Below is a small trained network, with its code and all its weights. Each question gives an input and a class and asks what happens when units are switched off, that is, made to give their printed mean instead of their output.

import numpy as np


def w(rows, s, z=0):
    codes = np.array(rows[::2]) - 128.0
    scale = np.full(codes.shape[1], s)
    scale[-1] = z or s
    return codes * scale


def f(y):
    return np.maximum(y, 0)


def log_softmax(a):
    a = a - a.max(-1, keepdims=True)
    return a - np.log(np.exp(a).sum(-1, keepdims=True))


def net(x, mask):
    res = np.array(x, float).reshape(1, 5) / 4 @ E
    y = f(res @ A[0][:, :-1].T + A[0][:, -1])
    res = res + np.where(mask, y, B[0][:, -1]) @ B[0][:, :-1]
    return log_softmax(res[-1] @ U[:, :-1].T + U[:, -1])


A, B = {}, {}
E = w([
[26,210,187],'x0',
[129,127,128],'x1',
[129,130,129],'x2',
[125,213,2],'x3',
[22,22,56],'x4',
],0.006)
A[0] = w([
[40,184,200,32],'N1',
[88,67,94,70],'N2',
[125,195,58,176],'N3',
[47,22,107,69],'N4',
[252,188,219,53],'N5',
[74,208,13,190],'N6',
[70,199,177,39],'N7',
[215,102,103,241],'N8',
[79,81,101,56],'N9',
[188,222,155,89],'N10',
[183,25,77,83],'N11',
[104,45,208,46],'N12',
[81,91,100,70],'N13',
[108,180,172,139],'N14',
[91,30,205,70],'N15',
[19,165,137,126],'N16',
[77,192,5,64],'N17',
[131,80,183,70],'N18',
[13,166,139,116],'N19',
[109,70,207,39],'N20',
[64,250,236,97],'N21',
[125,184,2,24],'N22',
[204,69,91,38],'N23',
[59,174,171,250],'N24',
[28,150,167,76],'N25',
[83,204,169,62],'N26',
[127,63,245,2],'N27',
[113,188,12,46],'N28',
[142,195,61,39],'N29',
[127,95,176,68],'N30',
[43,176,174,39],'N31',
[32,139,153,108],'N32',
[250,19,101,23],'N33',
[52,185,164,48],'N34',
[117,170,56,49],'N35',
[235,172,187,35],'N36',
[59,51,70,39],'N37',
[63,54,92,79],'N38',
[244,92,122,88],'N39',
[76,77,94,43],'N40',
[64,73,91,25],'N41',
[33,63,78,68],'N42',
[117,178,53,36],'N43',
[123,165,43,47],'N44',
[96,91,103,71],'N45',
[150,50,234,16],'N46',
[208,221,178,27],'N47',
[48,175,178,43],'N48',
],0.0063,0.0042)
B[0] = w([
[190,153,87,168],'N1',
[105,183,113,159],'N2',
[140,110,181,214],'N3',
[100,208,110,188],'N4',
[28,235,83,206],'N5',
[153,106,189,253],'N6',
[171,121,68,159],'N7',
[109,66,76,245],'N8',
[99,195,108,150],'N9',
[56,160,113,190],'N10',
[190,113,69,189],'N11',
[191,186,183,165],'N12',
[113,199,96,150],'N13',
[135,89,90,179],'N14',
[179,183,187,178],'N15',
[184,94,65,196],'N16',
[177,156,195,195],'N17',
[165,190,167,149],'N18',
[174,105,83,195],'N19',
[194,184,182,154],'N20',
[157,98,78,226],'N21',
[172,167,184,175],'N22',
[213,159,50,158],'N23',
[148,54,87,253],'N24',
[177,113,80,171],'N25',
[150,116,59,164],'N26',
[188,207,181,162],'N27',
[178,171,208,179],'N28',
[146,167,181,155],'N29',
[171,183,166,141],'N30',
[182,143,60,160],'N31',
[181,102,76,177],'N32',
[191,164,48,187],'N33',
[175,137,61,160],'N34',
[187,188,216,152],'N35',
[57,223,77,177],'N36',
[96,209,112,173],'N37',
[95,201,119,176],'N38',
[152,125,39,182],'N39',
[85,207,104,151],'N40',
[47,253,101,153],'N41',
[79,211,113,186],'N42',
[193,210,204,152],'N43',
[188,170,170,156],'N44',
[95,173,116,144],'N45',
[195,214,180,165],'N46',
[28,228,79,180],'N47',
[183,142,53,160],'N48',
],0.007,0.0048)
U = w([
[74,176,118,88],'0',
[176,149,197,89],'1',
[125,117,133,186],'2',
[163,111,85,72],'3',
[117,118,139,185],'4',
[79,57,162,131],'5',
[6,60,230,4],'6',
],0.021,0.025)

Each question gives the input, the list of numbers given to net, and the class t.
The units are the neurons (one row each of A and B). Each row of codes is followed by its name. A weight is (code - 128) times the scale printed after its matrix; where a second scale follows, it is the last column's (A, B and U).
mask holds one flag per neuron, in row order. A switched-off neuron (its flag False) gives its mean, the last column of its row in B, instead of its output. The means were averaged over made-up inputs and are rounded, as every weight is.
A unit's drop is (log p(t) with every unit on - log p(t) with that unit switched off) / (log p(t) with every unit on - log p(t) with every unit switched off).
The circuit of an input: a set's keep is (log p(t) with only the set's units on - log p(t) with every unit switched off) / (log p(t) with every unit on - log p(t) with every unit switched off). Starting from the 12 units with the biggest drops (on a tie, the unit counted first), units are removed one at a time, each time the one whose removal leaves the highest keep (on an exact tie, the one counted first), for as long as the keep stays at least 0.8.
circuit, biggest first: the units of the circuit, biggest drop first
most important unit: the unit with the biggest drop
k most important neurons: the k neurons with the biggest drops, biggest first
drop of u: that unit's drop, to one decimal
input [5,-3,-5,4,2], class 3: 2 most important neurons -> (N16; N19)
input [6,-1,-7,-5,-7], class 0: 2 most important neurons -> (N5; N47)
input [7,4,5,-3,-7], class 0: circuit, biggest first -> (N5)
input [-3,-7,-7,-6,-8], class 0: circuit, biggest first -> (N5; N36)
input [5,6,-5,-7,-7], class 0: circuit, biggest first -> (N5; N47)
input [5,-6,6,3,-8], class 0: 2 most important neurons -> (N47; N5)
input [-2,0,3,-5,3], class 1: 2 most important neurons -> (N15; N12)
input [8,-4,0,8,7], class 1: circuit, biggest first -> (N17; N6; N28; N35)
input [4,1,-1,1,3], class 3: circuit, biggest first -> (N16; N19; N32)
input [0,7,3,5,-8], class 0: drop of N1 -> 0.0
input [-5,-3,3,0,-7], class 0: drop of N5 -> 0.2
input [-7,1,-6,7,7], class 0: drop of N41 -> 0.2
input [3,5,6,-7,6], class 1: drop of N5 -> 0.1
input [8,0,-5,-1,-7], class 3: most important unit -> N21
